Below are the code and all the weights of a small trained network. Each question names an input and a class and asks about switching units off, where a switched-off unit gives its printed mean instead of its output.

import numpy as np


def w(rows, s, z=0):
    codes = np.array(rows[::2]) - 128.0
    scale = np.full(codes.shape[1], s)
    scale[-1] = z or s
    return codes * scale


def f(y):
    return np.maximum(y, 0)


def log_softmax(a):
    a = a - a.max(-1, keepdims=True)
    return a - np.log(np.exp(a).sum(-1, keepdims=True))


def net(x, mask):
    res = np.array(x, float).reshape(1, 6) / 4 @ E
    y = f(res @ A[0][:, :-1].T + A[0][:, -1])
    res = res + np.where(mask, y, B[0][:, -1]) @ B[0][:, :-1]
    return log_softmax(res[-1] @ U[:, :-1].T + U[:, -1])


A, B = {}, {}
E = w([
[134,134,135,132,114,131,122],'x0',
[155,178,3,84,72,242,104],'x1',
[113,203,227,111,210,221,107],'x2',
[249,120,123,189,181,139,248],'x3',
[134,154,146,154,72,141,117],'x4',
[153,148,152,145,73,135,105],'x5',
],0.012)
A[0] = w([
[106,177,155,132,191,171,131,229],'neuron 1',
[153,124,155,206,155,102,115,155],'neuron 2',
[170,144,156,165,173,95,142,156],'neuron 3',
[128,83,158,152,110,50,142,169],'neuron 4',
[119,63,53,87,38,66,127,253],'neuron 5',
[170,120,120,170,94,171,150,154],'neuron 6',
[196,109,66,139,148,205,140,100],'neuron 7',
[126,180,58,69,129,113,10,123],'neuron 8',
[198,137,210,168,132,111,162,169],'neuron 9',
[84,160,163,93,89,155,107,112],'neuron 10',
[38,85,177,162,125,80,67,222],'neuron 11',
[150,88,100,163,112,74,170,174],'neuron 12',
[171,111,190,147,177,135,131,123],'neuron 13',
[144,83,155,151,108,120,158,131],'neuron 14',
[64,126,103,125,55,127,110,200],'neuron 15',
[121,106,54,133,104,162,121,156],'neuron 16',
[146,121,84,147,151,144,151,141],'neuron 17',
[147,121,186,113,163,182,116,198],'neuron 18',
[135,154,91,63,152,143,127,124],'neuron 19',
[106,144,110,136,159,185,165,185],'neuron 20',
[134,92,117,184,113,104,139,127],'neuron 21',
[156,168,182,142,157,195,130,154],'neuron 22',
[75,95,169,96,149,88,56,184],'neuron 23',
],0.012,0.0034)
B[0] = w([
[80,170,175,132,104,159,106,210],'neuron 1',
[81,146,81,150,177,139,139,186],'neuron 2',
[85,155,85,174,150,113,126,198],'neuron 3',
[159,101,89,75,153,171,108,204],'neuron 4',
[93,92,141,227,188,128,202,253],'neuron 5',
[185,104,86,145,164,120,101,179],'neuron 6',
[197,124,194,150,71,61,100,207],'neuron 7',
[11,148,127,100,96,95,167,234],'neuron 8',
[93,142,106,163,157,91,137,222],'neuron 9',
[104,121,119,94,71,156,102,196],'neuron 10',
[255,59,165,176,137,111,86,241],'neuron 11',
[153,141,58,137,175,128,136,203],'neuron 12',
[102,193,121,156,128,145,153,201],'neuron 13',
[100,122,94,103,171,144,138,168],'neuron 14',
[149,118,136,122,132,136,206,214],'neuron 15',
[104,125,175,152,124,98,173,194],'neuron 16',
[155,83,137,145,148,135,85,172],'neuron 17',
[62,198,207,159,152,169,99,197],'neuron 18',
[119,117,115,113,94,126,121,171],'neuron 19',
[153,133,153,142,79,171,83,176],'neuron 20',
[141,130,99,68,184,139,136,171],'neuron 21',
[130,164,181,122,136,155,128,207],'neuron 22',
[164,134,180,132,107,132,82,225],'neuron 23',
],0.0097,0.017)
U = w([
[238,51,180,142,118,86,110,165],'0',
[58,161,170,156,140,143,160,156],'1',
[196,152,214,130,108,170,2,176],'2',
[79,178,143,2,69,201,73,4],'3',
[126,141,8,95,151,173,81,111],'4',
],0.0097,0.0021)

Each question gives the input, the list of numbers given to net, and the class t.
The units are the neurons (one row each of A and B). Each row of codes is followed by its name. A weight is (code - 128) times the scale printed after its matrix; where a second scale follows, it is the last column's (A, B and U).
mask holds one flag per neuron, in row order. A switched-off neuron (its flag False) gives its mean, the last column of its row in B, instead of its output. The means were averaged over made-up inputs and are rounded, as every weight is.
A unit's drop is (log p(t) with every unit on - log p(t) with that unit switched off) / (log p(t) with every unit on - log p(t) with every unit switched off).
The circuit of an input: a set's keep is (log p(t) with only the set's units on - log p(t) with every unit switched off) / (log p(t) with every unit on - log p(t) with every unit switched off). Starting from the 12 units with the biggest drops (on a tie, the unit counted first), units are removed one at a time, each time the one whose removal leaves the highest keep (on an exact tie, the one counted first), for as long as the keep stays at least 0.8.
units of the circuit, in order: the units of the circuit, biggest drop first
unit that matters most: the unit with the biggest drop
k most important neurons: the k neurons with the biggest drops, biggest first
drop of u: that unit's drop, to one decimal
input [-6,-2,8,-6,-6,-5], class 2: unit that matters most : neuron 11
input [-2,0,0,-8,4,2], class 0: units of the circuit, in order : [neuron 11; neuron 15]
input [0,0,0,-5,-6,3], class 0: units of the circuit, in order : [neuron 11; neuron 18]
input [-8,0,-5,4,-5,7], class 4: 3 most important neurons : [neuron 11; neuron 12; neuron 23]
input [0,-5,1,-4,0,7], class 2: 2 most important neurons : [neuron 5; neuron 23]
input [-2,7,1,0,0,8], class 3: units of the circuit, in order : [neuron 11; neuron 5]
input [8,0,-8,6,1,2], class 4: 2 most important neurons : [neuron 11; neuron 12]
input [6,6,-8,-1,-3,-8], class 1: 3 most important neurons : [neuron 11; neuron 5; neuron 8]
input [-4,-7,8,0,0,3], class 2: 4 most important neurons : [neuron 11; neuron 5; neuron 8; neuron 23]
input [-5,5,0,-8,5,-1], class 1: 4 most important neurons : [neuron 5; neuron 15; neuron 16; neuron 4]
input [-6,8,6,-1,-1,1], class 3: 2 most important neurons : [neuron 8; neuron 11]
input [5,8,-2,0,-3,5], class 1: 2 most important neurons : [neuron 11; neuron 8]
input [5,3,1,3,-2,4], class 2: 3 most important neurons : [neuron 5; neuron 11; neuron 15]
input [2,-5,-2,-1,3,8], class 0: units of the circuit, in order : [neuron 11]
input [-7,0,-3,0,5,-4], class 0: drop of neuron 2 : 0.4
input [-3,4,6,-1,6,3], class 3: drop of neuron 11 : 0.2
input [4,8,4,3,5,-3], class 2: drop of neuron 7 : 0.2
input [-8,5,-4,3,0,3], class 0: drop of neuron 15 : 0.0
